Each row is followed by the group that its hidden value falls in (each part has its own value, ranges and names):
[291 -196 -10 48 -221 59 148 123 -12 -103 -236 69 -99 50 -14 -44 -37 -119 -66 -122 403 21 27 49 -61 252 -22 -50 -68 -39 -99 25 -108 -155 73 101 147 -19 37 75 -161 -170 137 -309 -15 -220 -29 -36 15]	Z973
[59 -80 11 137 -24 172 57 0 -117 120 22 216 44 0 106 135 -60 -26 -112 95 246 38 235 -176 56 303 74 -30 -103 -151 -19 -115 9 -90 102 56 193 -173 179 12 -44 -16 136 -166 159 115 -90 90 -6]	Z817
[150 -51 -23 55 85 -33 91 70 -46 0 75 146 -14 -42 87 10 31 5 -71 -39 107 19 70 -83 21 131 159 -1 59 -48 -16 -59 93 -19 -63 -4 75 -7 -45 -18 65 -157 -7 -79 143 25 78 -58 45]	Z286
[168 -71 62 15 -117 68 8 164 -25 -22 -142 -164 -42 56 3 -148 51 -82 63 -143 281 -82 -34 163 65 231 8 -64 -12 32 68 57 -21 -41 23 28 -103 -118 -191 -1 -24 -72 -131 -185 -38 124 88 -129 -63]	Z973
[132 -26 -178 161 -14 -128 -54 -211 -133 -275 -209 397 -23 0 36 -23 286 -46 85 124 48 -102 132 -272 -53 27 9 -24 66 80 -309 -120 -29 102 -42 -214 192 279 -32 -178 67 -236 -111 35 114 -143 -118 82 -14]	Z536
[36 -146 112 17 1 -52 89 -66 -79 49 19 219 27 33 83 82 -81 3 14 59 91 17 145 -64 -12 137 71 -51 -45 -122 -8 -143 -139 -78 94 83 50 -7 200 -25 -80 -217 96 -21 184 -31 -138 37 18]	Z817
[92 -179 -123 288 -11 520 239 67 -142 197 -105 395 41 -153 63 129 -176 -187 -235 213 377 210 199 -316 -60 530 47 -36 -352 -529 113 -7 28 -123 295 292 262 -236 539 96 -103 9 512 -312 323 43 -224 349 -20]	Z903
[119 -87 65 117 86 -85 62 -15 -174 -106 -148 67 0 51 -7 -38 154 -94 84 81 66 -51 15 8 -54 84 -154 -5 -62 -19 -122 -102 -33 -41 91 34 -71 114 -44 -76 -21 -141 -120 25 106 27 15 -47 27]	Z85
[229 -116 -21 -158 -89 -22 301 90 -86 0 39 52 -6 -87 116 76 -41 -105 -263 105 93 29 225 -38 -103 122 82 -57 -37 -8 -174 -80 74 -203 -186 98 327 63 39 54 -73 -143 114 -159 34 -51 223 -185 98]	Z428
[174 -12 -60 56 96 -25 85 -18 -198 -96 -42 151 19 6 37 -37 111 -72 17 5 82 -81 115 -64 20 145 -6 -49 -2 -49 -81 -98 41 -35 17 -1 26 22 -17 -12 49 -182 -63 -50 133 154 49 -37 -4]	Z536
[203 -70 -181 89 -216 302 -7 54 28 47 -133 188 -78 4 114 -53 -36 -62 -108 -202 488 -18 128 -146 112 381 250 -167 -16 -88 80 74 16 -17 15 -29 190 -261 53 84 0 -76 121 -413 72 72 -136 134 -113]	Z286
[86 -28 44 -86 -69 215 -76 161 84 119 20 -174 -54 27 110 -303 -6 -105 99 -313 267 -38 -68 166 251 265 326 -309 -31 -29 419 50 31 24 -31 89 -272 -312 -64 97 43 -121 -121 -182 19 435 14 -12 -243]	Z223
[426 -352 86 75 555 -109 710 175 -472 9 661 420 -226 -267 332 315 -87 -242 -516 197 -71 721 191 -348 -43 261 234 145 105 -198 -180 -365 519 -234 -132 352 446 232 269 -8 -6 -357 366 51 387 67 354 -143 223]	Z223
[-146 -219 76 121 -368 -130 -348 -133 283 -210 -384 81 -104 10 -32 -129 119 157 417 60 174 -69 -356 -14 -88 118 283 -55 77 92 117 232 -411 404 -87 -245 -196 188 -172 -368 59 -338 -252 -56 121 -375 -342 111 -102]	Z727
[9 -8 52 -121 -235 -146 183 60 230 44 -15 199 173 -145 -150 -69 -178 91 51 63 -104 -239 139 212 -117 -11 -121 102 -130 -205 -18 -50 -318 -142 101 174 116 66 241 120 -256 -225 391 13 -71 -357 31 -84 63]	Z286
[-76 -59 65 -246 -351 -44 2 -85 182 81 -43 96 59 -49 45 -132 -93 39 143 -25 1 -225 151 160 32 78 108 -146 -16 -19 108 -5 -329 6 -18 14 35 -30 105 -3 -170 -252 113 -32 -67 -52 -117 -23 -131]	Z727
[52 169 -30 179 -47 97 -299 71 73 -20 -134 -194 157 97 -36 11 60 116 -13 4 283 -228 -20 -43 103 123 209 -184 -199 33 72 -28 54 -5 -184 -79 -102 -323 -85 83 182 115 -291 -284 111 341 119 -63 3]	Z817
[183 -30 -127 237 -10 128 95 -116 -205 -58 -245 292 35 16 16 74 77 -140 -106 131 232 -75 240 -217 -83 163 -185 -19 -168 -165 -253 -124 2 -121 155 34 196 10 204 -8 -49 -32 124 -161 154 -5 -125 132 37]	Z85
[-94 -69 -38 -143 -36 -18 114 -80 17 55 45 373 96 -127 70 -115 80 -42 103 143 -165 -96 217 -63 3 88 87 -84 -27 -114 53 -109 -146 22 64 26 128 147 175 -24 -97 -257 164 180 70 -61 -95 92 -105]	Z223
[210 -143 161 -63 126 -122 248 253 -22 43 113 1 -38 12 0 -133 -70 -47 29 -231 90 42 -31 235 31 123 9 48 67 -99 119 -53 -10 -155 127 197 -137 -5 -61 94 -95 -248 83 -1 36 -66 135 -178 44]	Z903
[236 118 -46 301 256 -6 -30 117 -189 -31 -146 -8 78 129 -28 16 161 -5 -55 -105 241 -170 102 -72 16 66 -136 122 36 -39 -181 -60 219 -88 99 -100 -89 -87 -255 -40 187 101 -243 -96 138 133 119 -102 135]	Z973
[110 -84 5 76 3 -158 221 45 -4 -45 -126 331 113 -45 -101 36 9 4 -21 130 -14 -110 186 -18 -191 -2 -221 199 -53 -165 -252 -102 -138 -161 190 71 195 230 123 -2 -156 -157 247 78 51 -459 -12 -32 163]	Z428
[141 6 -63 89 -14 -42 -15 25 15 -66 -113 193 -1 20 0 -163 114 -29 98 -155 135 -139 94 -13 57 70 31 22 102 -16 -45 -36 -18 16 91 -88 -14 55 -94 -60 21 -155 -26 2 15 -84 -60 1 -49]	Z428
[48 -37 136 -228 -284 -1 196 56 210 241 115 92 -6 -114 33 -277 -282 -34 126 -331 21 -187 196 360 131 90 -14 36 113 -197 239 10 -262 -81 223 175 -103 -120 138 32 -262 -264 377 10 -158 -49 -118 -66 -165]	Z286
[131 -99 20 -40 46 -33 70 157 -40 13 21 27 -24 38 86 -32 102 5 -29 -88 168 -14 35 13 37 176 139 -48 82 68 10 -10 67 -43 -63 -36 50 -26 -215 21 37 -120 -134 -95 60 14 131 -124 28]	Z286
[130 -173 32 10 -172 13 18 82 -7 -93 -262 -64 -56 46 24 -41 82 -60 25 31 264 -26 -53 22 -94 188 64 -74 -32 50 -54 89 -87 -5 -66 -27 32 50 -147 -89 -13 -129 -140 -186 49 -120 14 -81 16]	Z973
[227 -28 -6 -7 112 10 87 44 -191 158 37 192 -46 214 164 -20 -4 19 -11 -445 343 -155 299 14 181 206 7 5 293 -3 -25 -67 48 -129 235 -112 -5 -218 -216 47 26 -114 -75 -144 73 121 -120 -41 -4]	Z817
[6 -47 43 -32 36 -51 63 153 11 18 26 20 109 -48 -3 14 96 51 -12 151 -2 -68 27 23 -40 132 63 -7 -83 -4 6 -34 3 -44 -83 26 73 15 -99 35 3 -70 -69 -12 70 -12 200 -126 72]	Z286
[-8 -122 107 51 -90 -98 -38 -11 17 -54 -7 91 26 -16 40 76 27 60 44 177 67 21 15 -63 -21 132 141 -27 -55 29 -38 -87 -108 27 -92 -12 88 50 28 -96 -24 -160 -52 -31 107 -63 2 -46 23]	Z817
[-1 247 -366 -82 219 -124 -150 -362 -177 -130 -15 445 172 -11 141 -54 243 152 140 4 -184 -406 251 -348 43 -64 349 -225 207 -28 -38 -71 34 238 -227 -369 -2 70 -78 -114 419 -349 -323 78 375 337 -118 102 -46]	Z223
[85 -50 -53 70 -26 -31 -50 46 50 -36 -149 165 0 46 11 -103 106 52 110 -133 186 -130 7 -26 10 122 106 -2 103 -10 11 53 -65 61 52 -120 -29 19 -159 -59 60 -159 -94 -68 84 -137 -84 13 -7]	Z223
[44 -23 -20 72 -187 -61 -43 -66 51 -174 -200 71 56 -83 -59 -64 109 -49 68 225 13 -114 11 -30 -89 33 -4 -59 -167 0 -125 -53 -128 32 -105 -1 76 147 79 -92 -45 -144 -15 -29 20 -80 28 -26 -22]	Z536
[-64 22 -14 -147 -472 3 -84 -260 204 -8 -152 246 -29 -110 53 -396 59 -168 286 -97 -70 -279 267 135 151 -30 -31 -135 50 34 22 -83 -320 103 116 -65 11 139 163 -169 -246 -250 183 164 -264 -31 -297 111 -364]	Z536
[43 -46 -23 27 -108 6 -25 93 120 -17 -160 116 57 3 -51 -136 64 28 109 -56 146 -148 3 50 -9 129 57 -27 -34 -54 55 41 -128 5 66 -18 -14 1 -49 17 -35 -129 11 -65 17 -158 -41 5 -27]	Z223
[149 -67 -71 168 -109 -66 -53 -152 -76 -194 -230 258 -101 23 24 -125 182 -84 164 -57 161 -90 49 -88 16 90 -49 0 97 42 -166 -46 -96 106 85 -137 16 166 -62 -191 -9 -230 -68 -19 36 -101 -188 71 -89]	Z85
[78 -39 -96 43 -60 71 37 68 19 -18 -112 140 73 -47 16 9 73 -2 -73 110 150 -73 91 -118 -59 167 119 -67 -104 -62 -44 -2 3 -37 -71 -13 171 -9 17 32 24 -67 17 -144 105 -61 53 4 35]	Z223
[119 -183 71 30 -135 99 79 -86 -122 -24 -300 18 -60 80 36 -82 -15 -178 81 -5 253 -41 6 56 -72 186 -97 -189 -170 -131 24 -7 -200 -71 147 142 -122 -29 160 -27 -116 -195 9 -170 132 68 -195 75 -71]	Z85
[193 -32 104 103 -110 73 49 82 29 125 30 -20 -32 27 37 -7 -262 33 -30 -268 337 -48 59 119 107 220 86 21 20 -184 131 -1 -69 -86 114 120 -104 -300 84 32 -41 -123 141 -281 90 119 -75 -50 -8]	Z817
[112 -75 33 -19 -64 -5 145 108 60 81 11 154 4 -46 17 -102 -67 -15 18 -136 117 -66 107 94 21 138 19 52 49 -127 53 -9 -77 -71 127 76 26 -22 21 22 -99 -171 173 -48 11 -125 -20 -38 -11]	Z223
[180 -53 -45 112 50 -20 35 48 -130 -130 -134 76 6 31 22 3 167 -73 -44 74 162 -27 58 -105 -38 126 19 -44 -49 30 -156 -73 77 -53 -55 -32 91 66 -84 -30 51 -87 -129 -93 100 15 95 -61 49]	Z973
[21 153 -30 -26 -60 17 118 28 29 130 58 150 180 -142 -32 -120 -39 -11 16 29 -103 -279 312 92 48 43 -131 122 -18 -177 -23 -84 -33 -76 119 42 70 -36 63 -5 -68 -35 197 89 -61 77 78 -76 -36]	Z428
[-24 -108 -12 -83 -238 -89 -157 -46 189 -164 -372 165 29 109 -77 -308 208 -40 324 -85 102 -231 -43 97 -13 11 57 -222 -56 86 47 8 -340 49 90 -81 -108 171 -11 -3 -120 -274 -101 58 -67 -279 -222 90 -159]	Z428
[162 4 40 18 -21 80 35 222 -28 99 100 -117 9 13 59 -4 -35 50 -71 -161 271 -65 50 98 138 284 121 -4 40 3 101 23 99 -62 -50 16 10 -278 -207 82 42 -10 -78 -251 19 235 198 -171 10]	Z727
[93 -5 -30 198 226 60 -106 75 -211 5 20 161 50 154 87 72 199 50 11 -47 264 -32 122 -190 156 276 120 -54 39 45 -22 -128 151 -16 66 -129 36 -166 -174 26 148 5 -247 -94 185 238 16 22 7]	Z817
[278 -38 -76 -22 59 -23 246 68 -162 54 -62 227 5 76 68 -4 -10 -50 -112 -218 221 -145 305 -12 -20 126 -101 78 157 -90 -178 -54 38 -196 166 -18 154 -14 -87 48 -31 -133 91 -117 56 -108 -5 -81 90]	Z428
[349 -70 -13 231 134 173 44 -10 -296 -6 -96 1 -205 132 175 -103 58 -225 -38 -327 441 76 48 -66 166 262 31 -123 91 -52 23 -55 202 -34 128 22 -178 -195 -89 -69 107 -97 -158 -247 171 409 -103 36 -103]	Z85
[45 16 138 9 -30 -217 37 101 74 -79 -45 -53 98 -47 -111 -140 97 -10 126 84 -120 -163 11 201 -39 -77 -149 99 -57 27 -86 -100 -86 -58 10 53 -83 163 -91 -55 -89 -109 -45 159 -91 -109 184 -201 33]	Z973
[-84 146 -138 242 232 66 -104 -104 -150 18 -134 274 216 -41 -12 5 206 50 104 229 -65 -236 166 -250 -33 79 -25 74 -45 -199 -53 -42 63 131 105 -156 -51 33 -30 -173 233 7 -150 132 286 157 -78 125 29]	Z428
[191 -215 272 8 167 -9 228 159 -193 57 -68 -196 -38 111 15 -63 -88 -191 12 -76 169 99 -91 227 -49 144 -121 -113 -183 -178 132 -87 -45 -223 178 341 -314 -78 106 78 -108 -175 -32 -72 174 179 59 -115 45]	Z536
[268 -137 94 -76 73 30 504 149 -317 56 147 13 52 -110 35 174 -124 -194 -310 240 37 102 245 73 -117 242 -255 12 -264 -189 -176 -215 81 -379 28 388 279 -37 251 206 -227 -92 294 -157 75 157 336 -209 151]	Z85
[259 -116 70 98 -18 -104 97 101 -165 -134 -191 -100 -78 102 -5 5 135 -72 -11 -35 251 -48 -23 91 -70 136 -181 45 18 110 -214 -21 18 -101 6 -8 10 59 -260 -50 -30 -82 -191 -160 4 -44 145 -199 96]	Z85
